Below are the code and all the weights of a small trained network. Each question names an input and a class and asks about switching units off, where a switched-off unit gives its printed mean instead of its output.

import numpy as np


def w(rows, s, z=0):
    codes = np.array(rows[::2]) - 128.0
    scale = np.full(codes.shape[1], s)
    scale[-1] = z or s
    return codes * scale


def norm(h):
    return h / np.sqrt((h * h).mean(-1, keepdims=True) + 1e-5)


def f(y):
    return np.maximum(y, 0)


def log_softmax(a):
    a = a - a.max(-1, keepdims=True)
    return a - np.log(np.exp(a).sum(-1, keepdims=True))


def net(x, mask):
    res = np.array(x, float).reshape(1, 6) / 4 @ E
    u = 0
    for l in range(4):
        y = f(norm(res) @ A[l][:, :-1].T + A[l][:, -1])
        res = res + np.where(mask[u : u + 6], y, B[l][:, -1]) @ B[l][:, :-1]
        u += 6
    return log_softmax(norm(res)[-1] @ U[:, :-1].T + U[:, -1])


A, B = {}, {}
E = w([
[89,235,50,161,170,8,216],'x0',
[97,57,212,198,183,128,250],'x1',
[189,92,81,201,148,108,118],'x2',
[109,168,177,164,78,114,92],'x3',
[132,126,122,126,133,131,131],'x4',
[155,174,99,131,58,200,217],'x5',
],0.0018)
A[0] = w([
[113,91,68,104,37,249,211,72],'0.n1',
[142,116,69,128,34,116,165,136],'0.n2',
[93,28,173,147,134,55,22,212],'0.n3',
[250,108,100,255,120,116,108,215],'0.n4',
[50,165,167,63,114,152,154,254],'0.n5',
[149,71,79,33,123,113,174,113],'0.n6',
],0.0037,0.0014)
B[0] = w([
[97,187,152,181,213,155,63,236],'0.n1',
[111,135,194,197,183,171,65,185],'0.n2',
[128,145,110,153,177,193,143,255],'0.n3',
[183,158,206,24,177,102,190,231],'0.n4',
[255,101,177,96,204,81,168,239],'0.n5',
[184,82,172,210,65,66,85,171],'0.n6',
],0.0047,0.0027)
A[1] = w([
[157,147,188,100,158,172,91,172],'1.n1',
[205,162,128,131,211,60,75,255],'1.n2',
[81,45,109,40,230,98,74,54],'1.n3',
[83,168,84,110,110,81,145,31],'1.n4',
[96,210,4,22,135,136,42,119],'1.n5',
[84,144,76,141,133,52,139,90],'1.n6',
],0.0033,0.00083)
B[1] = w([
[115,72,142,75,159,62,157,213],'1.n1',
[126,122,158,123,79,145,147,254],'1.n2',
[146,254,208,202,132,133,101,169],'1.n3',
[102,119,30,57,162,171,129,137],'1.n4',
[176,108,194,199,45,205,155,167],'1.n5',
[117,128,117,86,122,187,116,147],'1.n6',
],0.0044,0.0046)
A[2] = w([
[162,231,106,196,85,55,231,132],'2.n1',
[87,226,193,186,80,200,238,190],'2.n2',
[142,6,230,109,164,112,165,163],'2.n3',
[253,62,164,101,120,239,113,166],'2.n4',
[227,116,149,185,181,86,198,244],'2.n5',
[105,205,100,217,100,225,226,183],'2.n6',
],0.0028,0.0011)
B[2] = w([
[83,65,105,5,202,157,140,194],'2.n1',
[97,63,113,204,167,135,96,225],'2.n2',
[108,108,44,135,106,54,157,244],'2.n3',
[63,114,110,83,142,127,134,236],'2.n4',
[93,209,198,97,5,104,1,255],'2.n5',
[156,76,174,93,157,108,49,174],'2.n6',
],0.0036,0.0043)
A[3] = w([
[47,75,95,214,148,60,229,159],'3.n1',
[39,250,49,126,180,106,136,245],'3.n2',
[213,176,118,73,4,185,91,194],'3.n3',
[90,79,134,170,91,127,69,85],'3.n4',
[55,191,163,185,217,155,144,196],'3.n5',
[55,22,232,110,72,44,54,209],'3.n6',
],0.0035,0.0012)
B[3] = w([
[193,35,187,174,24,192,99,149],'3.n1',
[153,38,90,100,169,254,147,143],'3.n2',
[106,58,147,215,136,63,213,159],'3.n3',
[146,179,64,63,87,113,168,142],'3.n4',
[179,163,98,142,85,163,33,174],'3.n5',
[130,180,11,141,109,137,177,254],'3.n6',
],0.004,0.0072)
U = w([
[141,166,186,197,204,203,17,141],'0',
[145,37,153,211,52,142,173,137],'1',
[94,47,62,39,191,203,145,117],'2',
[167,156,229,66,171,51,174,127],'3',
[121,166,64,128,88,103,132,143],'4',
[130,167,80,124,113,120,129,149],'5',
[1,135,111,171,183,85,128,1],'6',
],0.0089,0.0092)

Each question gives the input, the list of numbers given to net, and the class t.
The units are the neurons (one row each of A and B). Each row of codes is followed by its name. A weight is (code - 128) times the scale printed after its matrix; where a second scale follows, it is the last column's (A, B and U).
mask holds one flag per neuron, layer by layer. A switched-off neuron (its flag False) gives its mean, the last column of its row in B, instead of its output. The means were averaged over made-up inputs and are rounded, as every weight is.
A unit's drop is (log p(t) with every unit on - log p(t) with that unit switched off) / (log p(t) with every unit on - log p(t) with every unit switched off).
The circuit of an input: a set's keep is (log p(t) with only the set's units on - log p(t) with every unit switched off) / (log p(t) with every unit on - log p(t) with every unit switched off). Starting from the 12 units with the biggest drops (on a tie, the unit counted first), units are removed one at a time, each time the one whose removal leaves the highest keep (on an exact tie, the one counted first), for as long as the keep stays at least 0.8.
units of the circuit, in order: the units of the circuit, biggest drop first
top k neurons: the k neurons with the biggest drops, biggest first
k most important neurons of layer l: the k neurons of layer l with the biggest drops, biggest first
input [7,-6,-8,0,4,2], class 3: top 3 neurons -> 0.n5, 1.n5, 3.n6
input [1,0,7,-3,-1,6], class 3: units of the circuit, in order -> 0.n4
input [-5,-1,7,2,-7,5], class 3: top 3 neurons -> 0.n4, 1.n1, 0.n3
input [8,1,5,-6,-6,7], class 2: units of the circuit, in order -> 2.n1, 3.n2
input [-2,-8,1,7,-1,-5], class 1: units of the circuit, in order -> 1.n5, 3.n3, 0.n1, 2.n5
input [5,-3,7,-6,0,-4], class 3: units of the circuit, in order -> 0.n4, 3.n6
input [-6,5,4,-1,-1,5], class 2: units of the circuit, in order -> 1.n3, 2.n4, 1.n5
input [-3,-1,-6,8,-6,-5], class 4: top 4 neurons -> 0.n4, 3.n6, 0.n1, 2.n3
input [4,0,-2,6,-6,-6], class 0: units of the circuit, in order -> 0.n3, 3.n2
input [-6,1,5,8,6,-6], class 4: 3 most important neurons of layer 0 -> 0.n1, 0.n5, 0.n2
input [-4,-6,5,6,-3,-2], class 1: top 2 neurons -> 3.n3, 1.n5
input [6,7,-7,1,-4,1], class 1: 2 most important neurons of layer 2 -> 2.n2, 2.n4
input [-7,-4,5,0,1,2], class 2: top 2 neurons -> 0.n5, 2.n4
input [1,3,0,-5,4,-5], class 0: units of the circuit, in order -> 1.n3
input [4,-4,4,-3,-2,-5], class 0: units of the circuit, in order -> 1.n3, 2.n3
input [-6,0,4,1,-4,-5], class 2: units of the circuit, in order -> 0.n1, 2.n4
input [3,-4,2,3,-4,-7], class 0: units of the circuit, in order -> 0.n3, 2.n3
input [-6,-1,-4,-8,-6,4], class 4: top 4 neurons -> 0.n6, 2.n1, 0.n4, 0.n3
input [-1,4,3,7,-6,-3], class 4: top 2 neurons -> 2.n5, 3.n6
input [-3,-3,1,0,-4,5], class 0: units of the circuit, in order -> 0.n1
input [6,-4,-6,5,3,-2], class 2: 2 most important neurons of layer 2 -> 2.n1, 2.n5
input [7,-6,3,-7,5,-1], class 2: 2 most important neurons of layer 1 -> 1.n4, 1.n6
